What each symbol does to the nodes:
* | § ~ * % &
CH | GP HS TT JJ ZB
DH | RJ CR HR DP QC
FG | DM LJ ZQ RT CZ
JT | CR DP TZ MR LB
RG | HL CZ LJ FF QR
GP | NH ZC ZB QJ GZ
HS | ZC QJ NG HL CH
SF | PB HD NH GZ FT
RT | BZ RJ GG CR CC
TT | ZB NG JJ DM QJ
GF | HS JJ ZD RG NG
GZ | PC GP NT HS MF
JJ | QJ HL DM CZ GF
CC | LJ RT DG DH FF
BC | SN NZ FH SF TH
BZ | RG ZQ CC DG LJ
ZQ | CZ FF RT GG BZ
DG | FF GG DH HR RJ
GG | CC QC CR LB DG
CZ | ZD FG BZ CC RG
QC | RT DH BQ JT GG
NZ | QP PB MJ HD BC
MF | HD GZ ZC CH ZG
ZD | NG DM RG LJ HL
MR | SJ TH NZ MJ QP
TH | TZ BC PB FT MR
QJ | NT TT GF ZD HS
FF | FG CC RJ QC ZQ
DP | BQ SJ SN TH JT
FT | NZ SF PC MF MJ
BQ | GG HR JT TZ CR
RJ | ZQ DG QC BQ RT
PC | MJ NH MF ZC HD
NT | MF ZB HS NG ZC
HD | FH PC ZG GP SF
SJ | HR TZ QP BC DP
ZG | SF MF GP ZB NH
PB | MR FH FT PC NZ
FH | TH MJ SF NH PB
CR | DG BQ LB SJ DH
ZB | GZ CH QJ GF NT
TZ | LB SN MR NZ SJ
NH | FT ZG GZ NT PC
HL | TT ZD QR FG JJ
NG | CH GF HL QR TT
LB | DH JT SJ QP HR
QP | DP MR BC FH SN
LJ | QR BZ FF RJ FG
DM | GF QR CZ BZ ZD
HR | QC LB DP SN BQ
ZC | ZG NT CH TT GP
QR | JJ RG FG ZQ DM
SN | JT QP TH PB TZ
MJ | BC FT HD ZG FH

The rows follow the links: the fewer symbols apart two nodes are, the more alike their rows tend to be.

Each row is also shifted at random along 5 hidden directions that mean nothing.

Name the node of each row.
(-20, 3, -10, -4, 18, -7, -18, -1, 5, 9, 2, 2, 5, -5, -12, -4, 10, 21, -4, -13, -3, 10, 5, -8, 15, -13, 2, 1, -13, 9, -12, 0, 4, -8, 11, 5, 8, -3, 16, 0, 8, -1, -18, 0, -6, 16, -13, -18, 15, -11)
node: GP
(22, 5, 3, 4, -8, -1, -7, -3, 8, -5, 5, -6, 9, -9, -2, -13, -5, -17, -22, -18, 7, -6, 8, 3, -13, 5, 1, -2, -35, 14, 8, 10, 13, 15, 18, 6, 9, 0, 5, 14, 4, -14, 4, 5, -4, -13, -23, -15, 25, -2)
node: QP
(10, -4, 2, 5, -2, -4, 3, 3, -10, 1, -6, 21, -6, 4, -2, 19, -5, 4, 0, 19, -15, 3, 12, 4, -10, -1, -9, 10, 23, 9, 6, 1, -13, -19, -5, -8, -22, 10, -13, 9, -6, 10, -6, 20, -2, 0, 10, 13, -1, 6)
node: CZ
(25, -11, -1, -6, -2, 9, 1, -16, -14, 15, 15, 3, 11, 5, -3, 3, -21, -18, -5, -1, 5, -24, -6, 12, -18, -13, 8, 32, 5, 19, 5, -2, -14, -8, 7, -9, -32, 18, -14, 18, 10, 3, -9, 27, 4, -15, -17, 6, 21, 13)
node: CR
(-48, -9, -13, -9, -11, -8, 3, -2, -2, 8, 19, -16, 11, -5, 0, -32, 9, -9, 7, -6, 13, -13, -16, -21, -12, -5, 4, 4, 25, -11, 7, 9, 20, 16, 2, 16, -18, -8, 6, 3, 9, 9, 25, 3, 15, -6, 0, 27, -10, 14)
node: BC
(6, 4, -10, -9, 5, -7, -4, 3, 6, -4, 7, -12, 3, -6, -5, -21, 14, 8, 6, -11, 8, -1, -4, -18, 12, -5, 3, -11, 6, -11, -5, 6, 21, 13, 1, 14, 7, -12, 7, -6, 9, 2, 5, -10, 5, 6, 3, 6, -7, -1)
node: SF
(-42, -11, -7, -11, 10, -7, 15, -1, 11, 13, 10, 6, 1, 1, 14, -2, 17, 23, 21, 12, 4, 9, -31, -24, 7, -15, 10, 19, 25, -10, -24, -24, -8, 0, -18, 9, -3, -26, 22, -2, 19, 26, 15, -30, 11, 23, 15, 30, -5, 13)
node: CH
(21, 5, 8, 9, 3, -7, 5, 2, 16, -2, -9, 31, -3, -3, 2, 23, 2, 14, -9, 13, -14, 16, 13, -3, -4, 0, 4, 21, -15, 26, -10, -14, -14, -13, -1, -5, 5, -7, 3, 21, 3, 11, -3, 0, -8, 8, -1, -1, 32, -1)
node: ZD
(8, 2, 8, 7, 11, -1, -9, 6, 11, -8, -19, 15, -6, 0, 6, 15, 8, 14, -12, 3, -11, 25, 7, 4, 7, 2, -15, -15, -20, 9, -8, -4, -9, -12, 7, 1, 11, -9, 15, -2, 2, 0, -7, -19, -8, 17, 3, -15, 1, -13)
node: TT
(-42, 18, -6, 3, -3, -8, -6, 7, 15, -7, 3, -22, 3, -12, -11, -24, 12, 2, -1, -20, 10, 2, 9, -12, 14, 7, 6, -19, -22, -9, 1, 11, 26, 20, 6, 11, 35, -11, 9, -8, -4, -13, 7, -7, -3, -2, -9, -16, 6, -13)
node: MJ
(-39, 11, 5, 5, -4, 10, 15, 0, 0, -14, -5, -3, -8, 4, 4, 9, -8, -4, 14, 16, 10, -13, -3, 11, 8, 3, 7, 0, 2, -3, 6, -16, -14, 11, -20, -15, 5, -7, -18, -2, 2, 4, 8, -9, 3, -12, 8, 12, 4, 9)
node: RT
(46, -9, 3, -5, 13, -1, 2, 0, 12, -4, -5, 20, -3, 4, 14, 11, 12, 17, 1, 7, -5, 15, -17, -9, 7, -11, -7, 3, 1, 7, -15, -18, -10, -8, -6, 6, -5, -22, 18, 3, 20, 19, 2, -32, 5, 23, 12, 13, -1, 5)
node: HS
(-17, -8, -10, -6, 17, 1, -34, 4, -5, -8, -14, 9, 1, 4, -1, -8, 14, 17, -16, -3, -4, 6, 0, -4, 12, -23, -32, -28, -1, 11, 6, 4, -2, -12, 22, 8, -29, -11, 13, -1, 32, 12, -13, -15, 4, 17, 2, -5, -12, 1)
node: ZC
(14, -5, 7, 4, 2, -6, 2, 3, 0, 11, -7, 19, -5, 2, 3, 19, 3, 13, 1, 11, -20, 23, 6, 0, -7, 7, -1, 8, 11, -3, -10, 2, -10, -25, -2, -3, 4, 9, 8, -3, -17, 0, -6, 8, -8, 15, 8, -5, -10, -9)
node: JJ
(2, -3, -5, -2, 17, -5, -13, -1, 15, -1, -4, 17, 2, -2, 3, 2, 13, 22, -7, -3, -3, 11, -7, -9, 12, -17, -4, 4, -13, 18, -13, -13, -7, -8, 8, 8, -4, -21, 19, 9, 28, 15, -7, -19, -1, 20, -5, -1, 16, -1)
node: ZB
(-45, -2, -13, -8, -11, -12, 8, -1, 6, 7, 22, -19, 9, -8, -2, -29, 10, -5, 10, -10, 12, -9, -12, -19, -5, 1, 13, 5, 11, -14, 0, 6, 21, 20, -2, 15, 3, -8, 8, 0, 2, 2, 24, 0, 10, -4, -2, 18, -3, 8)
node: NZ
(19, 1, 5, 1, -1, 11, 6, -7, -9, -1, 1, 2, -2, 7, -4, 13, -18, -11, 3, 7, 2, -16, 2, 16, -2, -3, 7, 16, -3, 11, 7, -8, -14, 0, -5, -16, -9, 12, -21, 8, 1, -2, -10, 13, -2, -16, -5, 0, 17, 6)
node: DG
(-22, -7, -12, -12, 11, -4, 0, 2, -2, 12, 8, -10, 1, 0, 1, -12, 14, 17, 18, -3, 4, 7, -19, -17, 17, -7, 3, -6, 25, -23, -14, 0, 8, 0, -9, 9, 4, -6, 16, -20, 1, 4, 0, -14, 6, 17, 13, 8, -29, -4)
node: GZ
(9, 5, 8, 8, -7, 4, 5, 6, -15, 2, -14, 4, -11, 4, -8, 22, -12, 0, 7, 13, -17, 8, 22, 18, 0, 17, -2, -6, 14, -10, 5, 12, -7, -18, -9, -15, 8, 29, -21, -14, -37, -15, -14, 27, -11, -5, 12, -15, -18, -13)
node: LJ
(-45, 3, 0, 2, -10, -1, 17, 2, -18, 15, 0, -6, -7, 4, -8, 15, -9, -2, 24, 19, -11, 2, 12, 10, -2, 15, 11, 7, 38, -25, 0, 8, -8, -13, -19, -14, 6, 31, -20, -18, -43, -12, -5, 32, -6, -8, 16, 0, -27, -6)
node: BZ
(25, 3, 12, 12, 4, -1, -15, 9, 2, -21, -27, 27, -10, 5, 1, 21, -1, 9, -23, 13, -19, 16, 25, 12, -2, 1, -28, -19, -15, 21, 11, 2, -13, -16, 13, -6, -12, -1, -6, 9, 6, 4, -10, -1, -8, 6, 5, -11, 3, -4)
node: DM
(-46, 9, 2, 9, -6, 7, 3, 1, -14, -6, -9, -2, -6, 5, -7, 10, -11, -5, 5, 13, -1, -8, 11, 17, 4, 5, -2, -5, 8, -2, 12, 1, -12, -4, -8, -15, -2, 14, -24, -6, -10, -6, -8, 13, -4, -14, 6, -4, -5, 1)
node: CC

From each start, follow one symbol. Which node do you reach?
Answers are names.
---
(-19, 7, -4, -2, -6, -5, 4, 4, 15, -21, 6, -19, -2, -7, 7, -25, 15, -4, 4, -8, 19, -5, -10, -18, 8, 2, -4, -24, -8, -12, 6, -2, 23, 34, -5, 14, 14, -30, 7, -4, 15, 5, 29, -32, 11, -3, 6, 16, -8, 8)
~ -> FH
---
(-7, 0, -2, -3, 16, -1, -17, 5, 7, -5, -11, 3, -2, 2, 4, -1, 13, 18, -5, -5, -2, 16, -4, -2, 18, -8, -14, -20, -11, 0, -7, -2, -1, -5, 9, 5, 6, -12, 18, -10, 12, 2, -11, -23, -2, 18, 4, -12, -10, -10)
~ -> ZB
---
(-23, 1, 6, 2, -8, 13, 3, -8, -2, -7, 1, -13, 2, 2, 9, -4, -11, -22, -7, -3, 14, -18, -10, 11, -7, -1, 4, 1, -20, 5, 10, -6, -7, 16, 0, -4, -2, -3, -6, 5, 11, -3, 7, -9, 4, -17, -11, 2, 13, 9)
% -> SN
---
(-28, -1, 4, 2, -11, 7, 5, -9, -2, 3, 10, -14, 7, -1, 4, -9, -11, -21, -6, -8, 14, -14, -7, 10, -14, 4, 9, 9, -16, 3, 6, 1, -1, 13, 4, -1, 2, 3, 0, 6, 0, -8, 8, 4, 2, -17, -15, -4, 13, 7)
§ -> CR
---
(33, 7, 12, 10, 0, -5, 11, 6, 13, 5, -12, 16, -8, -2, 3, 26, 1, 13, 2, 9, -16, 29, 11, 4, 0, 17, 6, 8, -10, 0, -15, -5, -8, -15, -9, -8, 32, 6, 7, -5, -28, -8, -5, 0, -16, 11, 7, -17, 2, -19)
§ -> TT
---
(-11, 3, 8, 7, 3, -7, 5, 3, 13, 3, -9, 14, -5, -3, 3, 20, 7, 16, 0, 7, -13, 25, 8, -1, 2, 8, 4, 6, -10, 2, -16, -8, -8, -13, -4, -2, 23, -3, 14, -1, -12, 0, -3, -8, -10, 13, 2, -11, 7, -12)
& -> NG
---
(-4, -2, 1, 6, -4, -10, 5, 2, -4, 15, -3, 20, -3, 2, -7, 19, -4, 9, 4, 15, -21, 10, 15, 2, -11, 6, 4, 19, 20, 5, -4, 2, -11, -24, -5, -6, -6, 20, -6, 4, -21, 3, -8, 28, -8, 4, 6, 1, 2, -4)
§ -> JJ
---
(-10, 7, 3, 14, 3, -3, -23, 4, -8, -14, -22, 27, -3, 4, -15, 16, -9, 5, -25, 12, -20, 2, 38, 18, -4, -2, -23, -10, -12, 31, 21, 6, -13, -21, 19, -12, -25, 14, -21, 20, 4, 0, -22, 30, -11, -6, -10, -17, 20, -4)
% -> RT
---
(-10, -2, -13, -4, -1, -9, -20, 2, 1, -7, 6, -4, 8, -5, -9, -26, 11, -2, -14, -14, 6, -10, 6, -13, -1, -13, -11, -15, -2, 7, 13, 12, 22, 10, 20, 13, -19, -10, 4, 12, 22, 5, 5, 4, 7, -1, -10, 6, 4, 6)
& -> PB
---
(-23, 0, -19, -9, 9, -12, -11, -2, 2, 12, 15, -6, 9, -7, -13, -21, 12, 14, 6, -14, 4, -4, -1, -20, 11, -15, 9, 6, 10, -1, -7, 3, 16, 2, 6, 12, -4, -4, 9, 1, 10, 4, -5, 8, 1, 6, -8, 2, 6, -2)
§ -> MJ
---
(-54, -5, 0, 0, -12, 3, 0, -5, 1, -3, 9, -15, 8, -1, 6, -18, -4, -22, -9, -6, 17, -16, -12, 1, -15, 0, -2, -2, -11, 1, 11, 0, 3, 18, 7, 5, -9, -7, 3, 9, 15, 1, 20, -6, 7, -16, -12, 9, 5, 14)
* -> QP
---
(-4, -4, -2, 5, -5, -11, 4, 0, -14, 25, 2, 18, 1, 0, -13, 22, -9, 7, 7, 13, -25, 12, 22, 4, -15, 8, 8, 26, 32, 0, -2, 10, -9, -34, -3, -10, -11, 35, -10, 1, -34, -4, -16, 51, -10, -1, 1, -6, -3, -8)
% -> FF
---
(48, 5, -8, -8, 17, -4, -5, 1, 9, 8, 6, -2, 3, -6, -7, -4, 10, 18, 5, -15, -2, 8, -2, -10, 19, -5, 11, 6, -8, -1, -19, -4, 9, -1, 0, 7, 20, -4, 13, -5, 3, -4, -12, -6, -5, 14, -3, -13, 9, -13)
% -> CH
---
(5, -8, -1, -2, -9, 4, 2, -11, -9, 19, 17, -7, 13, -1, -4, -7, -16, -22, -9, -13, 4, -14, -3, 5, -25, 1, 12, 26, -6, 9, 3, 8, 2, -1, 12, -1, -11, 20, 0, 13, -6, -10, -1, 28, 0, -16, -22, -7, 16, 3)
§ -> BQ
---
(-13, 4, 7, 3, -6, 15, 7, -6, -8, -3, 0, -12, -1, 4, 2, 4, -16, -18, 0, 1, 11, -16, -5, 18, -2, 4, 8, 2, -11, 1, 7, -3, -12, 6, -5, -12, 1, 9, -15, -2, -4, -9, -1, 2, -1, -17, -8, -7, 6, 3)
§ -> RJ
---
(35, -3, 6, -1, -14, 4, 9, -4, -6, 13, 9, -20, 6, -3, 2, -6, -10, -25, -3, -15, 5, -3, -4, 7, -17, 16, 10, 4, -8, -14, 1, 16, 13, 7, 3, 3, 15, 21, 0, -10, -28, -21, 5, 11, 0, -12, -9, -12, -11, -7)
§ -> LB
---
(64, -4, 15, 2, -4, 21, -2, -3, -13, -16, -13, -9, -4, 9, 12, 7, -16, -26, -12, -1, 8, -12, -3, 24, -5, 6, -14, -18, -18, 0, 13, 8, -6, 6, 5, -11, -7, 9, -15, -6, -3, -13, -4, -9, 1, -15, 1, -8, -12, 1)
% -> TZ
---
(36, 5, 4, 2, -1, 10, 13, -6, -7, -2, 3, 3, -2, 6, -1, 15, -18, -9, 9, 9, 1, -14, 1, 15, 0, -1, 13, 19, 2, 10, 1, -11, -16, 0, -13, -14, -5, 10, -24, 7, -2, -1, -7, 10, 0, -13, 0, 4, 18, 6)
* -> QC
---
(7, 2, -11, -8, 12, -3, -18, 4, 5, -8, -1, -3, 1, -4, -5, -16, 14, 14, -4, -10, 4, -2, 1, -11, 19, -14, -11, -20, -4, 1, 0, 1, 13, 7, 10, 11, -3, -17, 10, -4, 22, 5, -5, -14, 4, 13, 0, -1, -2, -1)
§ -> FT
